Each row is followed by roughly how far along a hidden order it lies, from 0 to 9. A new part has a new order.
(in the rows, 128 means zero)
[102  99 183 163  88 116 202 154 131  83 164 148  99 146 177 149  97  77
 175 148 134 153  63 116 135 132 148 134 179 114 128 127 138 107 144 129
 141  81 162 129  88 136  85 130 107 129 136 155 139 112 109 114 121 140
 140] -> 0
[ 58 171  92 120 108 180  78 215 112 115 136 122  92 129  83 152 195 125
 114 118 131 134 121 124 128 140 106  12 143 123 185 118 107 161  92 127
 123 142  99 107 112 137 129  74 114 107 143 122 109 183 122 128 109 142
 126] -> 0
[113 127 125 151 105  75 139 137 131 231 132 143 114 105 114 141  96 148
 115 106 108 103  96 125 148  94 151 180 176  96 136 103  99 166 130 136
 127 101 188 147 128 129 138  47 102 158 133 145 118 142  73 110 151  74
  82] -> 5
[ 82 115  76 142 102 127 185 137 128 160 136 144 120 111 221 137  84 140
 146 166 119 107 189 158 140 159 163 150 187 117 122 133 156 202 118 128
 140 115 159 147 113 134 119  85 105 124 214 149 209 152 139 140 124 113
 118] -> 0
[ 47 145 106  90 101 128 116 102 130  95 132 139 118 133  69 133  50 101
 134 158 141 138 110 114 143  80 113  97 137 117 129 131 119 182 109 170
 131 195 129 157 143 132 126 131 140 144 162 138 128  99 124 142  85  68
 144] -> 5
[124 139 222 105 132  77  77 164 116 106 129  89 167 137 150 141 178 141
 128 120 144 124 134 110 155 133 100 198 165 136  79 117 121 155 138 166
 127 120 188 106 143 122  99  29 131 146 139 109 147 125 115 132 148 131
 153] -> 0
[116 113  95 116 103 102 118 187 129 106 140 168  74 124 221 117 123  89
 139 149 161 167 156 123 127 115 118 168 150 132 123 128 140  99  91 164
 135 127  93 140  81 111 105 119 116 144 218 130  69 118 177 153 122  77
 130] -> 0
[124 111  89 183 110  64 136 201 130  84 139 114 124 117 216 118 132  80
 162 102 153 167 156 122 147 147 134 165 126 119 137 161 136  69  88 163
 108 111 137 156  95 132  76 132 113 164 150 121 105 112 156 136 118 132
 149] -> 0
[142 138 119 130  92  88 197 138 137 119 133 160  81 131 100 152  86 145
 164 101 105 127 108 164 150 109 167 131 185 114 124 121 118 165 107 144
 116 153 166 130 130 130 122 122  97 132 104 134 151 137  38 122 151  93
  73] -> 1
[ 67 127 100 124 107  93 110 147 138 132 109 106 108 131 113 125 151 123
 103 136 129 179 122 127 164  94  86 135 130 111 145 101 140 155 125 152
 122 157 140 181 163 151 133  78 137 133 126 124 172  67 102 120 106 106
 130] -> 9
[117 139 184  84 107 110 135 123 129 105 150  93 167 145 162 138 172 125
 108  84 139 157 178 139 161 135  84 176 150 114 104 122 137 135 142 186
 137 110 144  98 171 131  91  93 153 171 118  98 132 139 180 144 146 152
 100] -> 4

New part:
[109 112 111 156 101 180  88 155 125 101  50 129 124 140 155 120  95 125
  79 143 151 133 136 176  95 129 127 140 136 131 125 144 159 106 146  87
 117 129 243 159 125 125 149  95 114  82 141 108 180 127 135 132 154 118
 133 107 113 100 134  93] -> 3
[125  76 114 166 118 146  84 154 166  96  55 124 119 139 121 120 103 135
  86 140 164 137 134 140  98 125 123 139 148 133 138 157 159 110 126  79
 122 132 252 164 132 128 141 104 110  56 141 103 190 119 122 135 146 122
 132 110 110  80 137 120] -> 7
[118  86 119 174 111 114 109 145 141 121  46 137 119 128 139 135 102 120
  82 132 171 135 134 139  87 123 139 144 133 128 155 152 184 116 136  98
 126 135 237 163 125 137 137 106 120  74 139 105 159 112 131 153 145 111
 129 119 111  95 131  99] -> 5
[121  82 129 145  95 115 116 150 116 105  64 135 108 132 135 134 108 119
  79 134 176 140 130 156  76 124 116 143 146 129 140 151 181 106 133  84
 129 139 220 173 127 136 117 105 125  76 136 110 158 139 129 129 142 109
 152 115 109  76 132  93] -> 0
[124  94 119 184 109 116 104 147 158 111  50 131 117 129 128 129 112 122
  88 131 175 138 131 120  83 123 139 136 136 130 158 155 183 118 128  80
 124 135 241 168 131 134 147 108 122  74 136 106 157 106 126 150 145 115
 127 118 105  90 134 108] -> 7
[119  73 121 166  96 159  95 156 130  90  58 124 111 144 125 119 100 130
  87 139 175 138 131 165  87 128 109 138 153 132 126 156 159 101 133  70
 123 132 254 155 131 129 128 101 117  62 140 102 193 144 128 118 146 118
 153 106 116  69 136 110] -> 2
[120  82 110 177 125 151  88 156 165 108  44 129 124 134 127 124 100 127
  95 139 162 136 136 131  97 125 136 138 134 130 146 160 160 115 133  98
 120 130 248 171 129 129 153 105 114  79 139  98 177 103 126 144 140 125
 118 112 108  96 135 115] -> 8
[127  88 112 180 126 125  98 147 179 114  54 128 123 133 111 125 102 128
  87 135 163 136 133 116  95 123 137 135 140 130 155 155 176 123 120 102
 123 133 255 169 131 132 153 109 115  62 135 100 169 100 124 150 146 120
 122 118 106  97 134 126] -> 9
[ 93 122  97 153 109 200  82 151 121 118  57 134 145 133 173 125  86 116
  85 154 115 124 139 196 115 131 157 143 105 128 131 147 152 114 173 123
 114 124 253 151 112 118 181  88 103 119 140 119 162  87 151 153 161 121
 103 109 129 140 133  72] -> 4
[110  94 118 157  92 165 105 153 115 102  54 132 122 136 150 126 100 121
  87 139 160 131 135 179  87 128 129 141 131 129 130 150 162 102 146  92
 121 131 212 157 121 127 143 101 116  96 140 108 165 130 138 132 148 113
 137 111 118 101 129  84] -> 1
[120  93 118 175 111 146  83 155 153 105  39 130 118 138 131 125  96 125
  93 138 158 133 134 149  87 126 133 137 135 131 140 157 165 111 136  83
 122 132 247 161 128 129 149 105 116  77 141 107 170 114 130 144 147 117
 130 114 107  85 136 107] -> 6
[123  83 128 168 105  96 118 149 134 111  66 135 114 130 128 135 107 119
  89 129 188 136 130 135  83 121 125 145 145 128 155 139 185 109 131  90
 129 139 223 158 128 137 126 106 123  80 138 104 152 126 130 144 140 107
 144 118 107  78 133  98] -> 4
[125  88 115 182 125 124  93 149 170 109  66 130 121 134 122 124  95 126
  94 136 170 136 135 117  91 123 139 139 141 130 155 163 171 120 130  94
 121 133 250 177 128 130 147 106 116  63 135  99 173 105 124 149 141 121
 125 121 111  84 136 119] -> 9
